Below are the code and all the weights of a small trained network. Each question names an input and a class and asks about switching units off, where a switched-off unit gives its printed mean instead of its output.

import numpy as np


def w(rows, s, z=0):
    codes = np.array(rows[::2]) - 128.0
    scale = np.full(codes.shape[1], s)
    scale[-1] = z or s
    return codes * scale


def f(y):
    return np.maximum(y, 0)


def log_softmax(a):
    a = a - a.max(-1, keepdims=True)
    return a - np.log(np.exp(a).sum(-1, keepdims=True))


def net(x, mask):
    res = np.array(x, float).reshape(1, 6) / 4 @ E
    y = f(res @ A[0][:, :-1].T + A[0][:, -1])
    res = res + np.where(mask, y, B[0][:, -1]) @ B[0][:, :-1]
    return log_softmax(res[-1] @ U[:, :-1].T + U[:, -1])


A, B = {}, {}
E = w([
[67,100,111,131,244,144,67,112,65,26,48,161],'x0',
[114,78,148,109,103,159,125,104,108,155,98,158],'x1',
[107,105,161,117,99,138,126,115,145,113,118,124],'x2',
[147,115,138,157,109,228,220,228,52,96,114,53],'x3',
[150,5,90,175,217,148,127,137,209,161,132,86],'x4',
[98,116,163,158,133,118,150,106,118,153,99,135],'x5',
],0.013)
A[0] = w([
[117,60,100,143,237,93,45,70,194,104,110,153,138],'neuron 1',
[167,67,118,140,105,142,196,168,149,181,156,67,102],'neuron 2',
[148,39,129,140,205,143,136,162,216,161,129,105,140],'neuron 3',
[120,218,155,116,69,115,103,117,60,97,116,175,254],'neuron 4',
[156,150,124,124,54,83,114,88,208,239,189,150,214],'neuron 5',
[118,96,140,138,167,193,182,196,40,31,105,90,28],'neuron 6',
[167,124,130,161,50,161,209,175,126,167,152,83,124],'neuron 7',
[139,210,149,119,6,159,225,177,60,163,148,102,168],'neuron 8',
[148,135,131,130,81,96,135,116,193,177,168,134,167],'neuron 9',
],0.014,0.0081)
B[0] = w([
[163,73,162,130,140,88,41,107,101,100,113,159,252],'neuron 1',
[85,129,120,106,121,142,179,139,151,122,192,109,197],'neuron 2',
[116,41,97,131,121,147,181,108,173,140,183,103,213],'neuron 3',
[121,241,161,110,128,121,100,85,100,125,92,164,220],'neuron 4',
[163,120,84,176,131,128,166,157,69,126,44,83,246],'neuron 5',
[159,112,89,168,109,129,157,141,92,159,49,80,208],'neuron 6',
[92,131,137,99,133,121,107,152,164,118,179,180,209],'neuron 7',
[180,78,199,130,151,125,107,250,147,118,140,155,246],'neuron 8',
[134,100,121,135,110,159,125,122,116,160,70,95,198],'neuron 9',
],0.02,0.033)
U = w([
[174,224,142,148,106,152,162,160,45,172,33,110,223],'0',
[191,84,203,111,176,90,67,158,141,91,176,182,185],'1',
[157,75,66,183,122,139,173,98,104,162,110,46,136],'2',
[96,139,139,84,124,179,201,154,190,152,235,122,4],'3',
[104,232,143,81,149,68,39,2,73,89,117,178,70],'4',
],0.009,0.0037)

Each question gives the input, the list of numbers given to net, and the class t.
The units are the neurons (one row each of A and B). Each row of codes is followed by its name. A weight is (code - 128) times the scale printed after its matrix; where a second scale follows, it is the last column's (A, B and U).
mask holds one flag per neuron, in row order. A switched-off neuron (its flag False) gives its mean, the last column of its row in B, instead of its output. The means were averaged over made-up inputs and are rounded, as every weight is.
A unit's drop is (log p(t) with every unit on - log p(t) with that unit switched off) / (log p(t) with every unit on - log p(t) with every unit switched off).
The circuit of an input: a set's keep is (log p(t) with only the set's units on - log p(t) with every unit switched off) / (log p(t) with every unit on - log p(t) with every unit switched off). Starting from all 9 units, units are removed one at a time, each time the one whose removal leaves the highest keep (on an exact tie, the one counted first), for as long as the keep stays at least 0.8.
circuit, biggest first: the units of the circuit, biggest drop first
k most important neurons: the k neurons with the biggest drops, biggest first
drop when u is switched off: that unit's drop, to one decimal
input [8,-3,-1,-1,-8,2], class 4: circuit, biggest first	neuron 4
input [6,-4,-5,0,-4,1], class 4: circuit, biggest first	neuron 5; neuron 8
input [-7,-2,1,1,1,8], class 3: 4 most important neurons	neuron 1; neuron 7; neuron 2; neuron 6
input [-5,-7,4,8,0,6], class 1: 2 most important neurons	neuron 8; neuron 3
input [1,-2,-3,8,3,5], class 2: 2 most important neurons	neuron 6; neuron 4
input [3,-4,-6,1,-1,-5], class 0: 2 most important neurons	neuron 1; neuron 3
input [1,-1,-6,-5,-4,6], class 4: 2 most important neurons	neuron 6; neuron 8
input [-2,-7,5,-1,-6,-3], class 0: 2 most important neurons	neuron 1; neuron 4
input [2,-6,-1,-5,0,-3], class 4: 2 most important neurons	neuron 8; neuron 3
input [-1,-7,-4,3,-8,7], class 1: 2 most important neurons	neuron 8; neuron 5
input [-7,2,-4,1,2,-1], class 3: 4 most important neurons	neuron 7; neuron 2; neuron 1; neuron 6
input [-8,5,-5,0,5,-2], class 2: 2 most important neurons	neuron 5; neuron 9
input [-3,7,-8,2,1,-7], class 3: 2 most important neurons	neuron 1; neuron 2
input [5,8,1,-6,-1,1], class 4: circuit, biggest first	neuron 8
input [-2,2,-1,1,-8,0], class 1: 2 most important neurons	neuron 8; neuron 6
input [-2,0,-2,0,-2,-1], class 0: drop when neuron 3 is switched off	0.5
input [-5,-3,-6,5,2,1], class 3: drop when neuron 2 is switched off	0.4
input [-2,-2,-4,6,-1,7], class 1: drop when neuron 3 is switched off	0.0
